Below is a small trained network, with its code and all its weights. Each question gives an input and a class and asks what happens when units are switched off, that is, made to give their printed mean instead of their output.

import numpy as np


def w(rows, s, z=0):
    codes = np.array(rows[::2]) - 128.0
    scale = np.full(codes.shape[1], s)
    scale[-1] = z or s
    return codes * scale


def f(y):
    return y / 2 * (1 + np.tanh(0.7978845608 * (y + 0.044715 * y**3)))


def log_softmax(a):
    a = a - a.max(-1, keepdims=True)
    return a - np.log(np.exp(a).sum(-1, keepdims=True))


def net(x, mask):
    res = np.array(x, float).reshape(1, 3) / 4 @ E
    y = f(res @ A[0][:, :-1].T + A[0][:, -1])
    res = res + np.where(mask, y, B[0][:, -1]) @ B[0][:, :-1]
    return log_softmax(res[-1] @ U[:, :-1].T + U[:, -1])


A, B = {}, {}
E = w([
[212,52,125,203,144,173],'x0',
[140,122,155,104,83,5],'x1',
[178,218,133,104,166,112],'x2',
],0.018)
A[0] = w([
[174,117,136,97,107,14,123],'N1',
[145,73,117,175,137,1,140],'N2',
[212,119,100,211,218,119,216],'N3',
[8,134,147,43,106,109,255],'N4',
[244,227,152,165,181,85,130],'N5',
[178,133,152,93,53,75,62],'N6',
[89,108,101,140,210,179,138],'N7',
[106,136,128,169,119,201,216],'N8',
[174,111,162,90,124,4,240],'N9',
[33,136,127,62,75,122,23],'N10',
[111,238,108,133,170,135,189],'N11',
[61,113,87,159,79,181,139],'N12',
[173,70,183,146,85,87,117],'N13',
[104,198,95,60,218,153,174],'N14',
[153,57,139,151,128,91,122],'N15',
],0.0099,0.0091)
B[0] = w([
[96,115,71,139,147,110,212],'N1',
[122,146,180,55,164,162,213],'N2',
[20,56,145,178,162,152,239],'N3',
[152,179,76,246,225,79,236],'N4',
[123,111,20,182,170,11,215],'N5',
[126,132,82,246,229,75,173],'N6',
[112,105,142,168,169,78,190],'N7',
[156,183,61,210,165,78,208],'N8',
[55,64,154,66,85,165,250],'N9',
[40,40,99,123,98,100,166],'N10',
[176,125,153,93,83,235,210],'N11',
[44,94,100,161,155,116,176],'N12',
[204,189,116,65,116,201,190],'N13',
[254,143,206,76,96,216,212],'N14',
[152,133,190,68,82,160,182],'N15',
],0.0084,0.018)
U = w([
[159,183,75,187,158,124,127],'0',
[96,96,99,145,127,156,64],'1',
[164,152,182,61,87,252,247],'2',
],0.014,0.0013)

Each question gives the input, the list of numbers given to net, and the class t.
The units are the neurons (one row each of A and B). Each row of codes is followed by its name. A weight is (code - 128) times the scale printed after its matrix; where a second scale follows, it is the last column's (A, B and U).
mask holds one flag per neuron, in row order. A switched-off neuron (its flag False) gives its mean, the last column of its row in B, instead of its output. The means were averaged over made-up inputs and are rounded, as every weight is.
A unit's drop is (log p(t) with every unit on - log p(t) with that unit switched off) / (log p(t) with every unit on - log p(t) with every unit switched off).
The circuit of an input: a set's keep is (log p(t) with only the set's units on - log p(t) with every unit switched off) / (log p(t) with every unit on - log p(t) with every unit switched off). Starting from the 12 units with the biggest drops (on a tie, the unit counted first), units are removed one at a time, each time the one whose removal leaves the highest keep (on an exact tie, the one counted first), for as long as the keep stays at least 0.8.
circuit, biggest first: the units of the circuit, biggest drop first
top k neurons: the k neurons with the biggest drops, biggest first
drop when u is switched off: that unit's drop, to one decimal
input [-6,-6,2], class 2: circuit, biggest first : (N14)
input [-4,-5,4], class 2: top 2 neurons : (N14, N11)
input [2,1,8], class 1: top 4 neurons : (N5, N4, N8, N3)
input [4,7,8], class 1: top 2 neurons : (N9, N4)
input [0,-8,-6], class 0: top 2 neurons : (N8, N9)
input [-8,0,-6], class 0: top 2 neurons : (N4, N3)
input [7,2,2], class 1: top 2 neurons : (N3, N14)
input [0,-2,-8], class 0: circuit, biggest first : (N9, N3)
input [0,-5,-5], class 0: top 3 neurons : (N9, N8, N3)
input [2,1,-5], class 2: top 2 neurons : (N5, N4)
input [-4,-3,-6], class 0: top 3 neurons : (N4, N9, N3)
input [5,2,3], class 1: top 2 neurons : (N4, N3)
input [-3,-3,2], class 2: top 4 neurons : (N14, N5, N11, N6)
input [-7,-1,4], class 2: circuit, biggest first : (N14)
input [8,4,4], class 1: top 2 neurons : (N5, N3)
input [-1,-7,-5], class 0: drop when N8 is switched off : 0.3
input [-2,-5,-6], class 0: drop when N9 is switched off : 0.1
input [0,0,-7], class 0: drop when N3 is switched off : 0.5
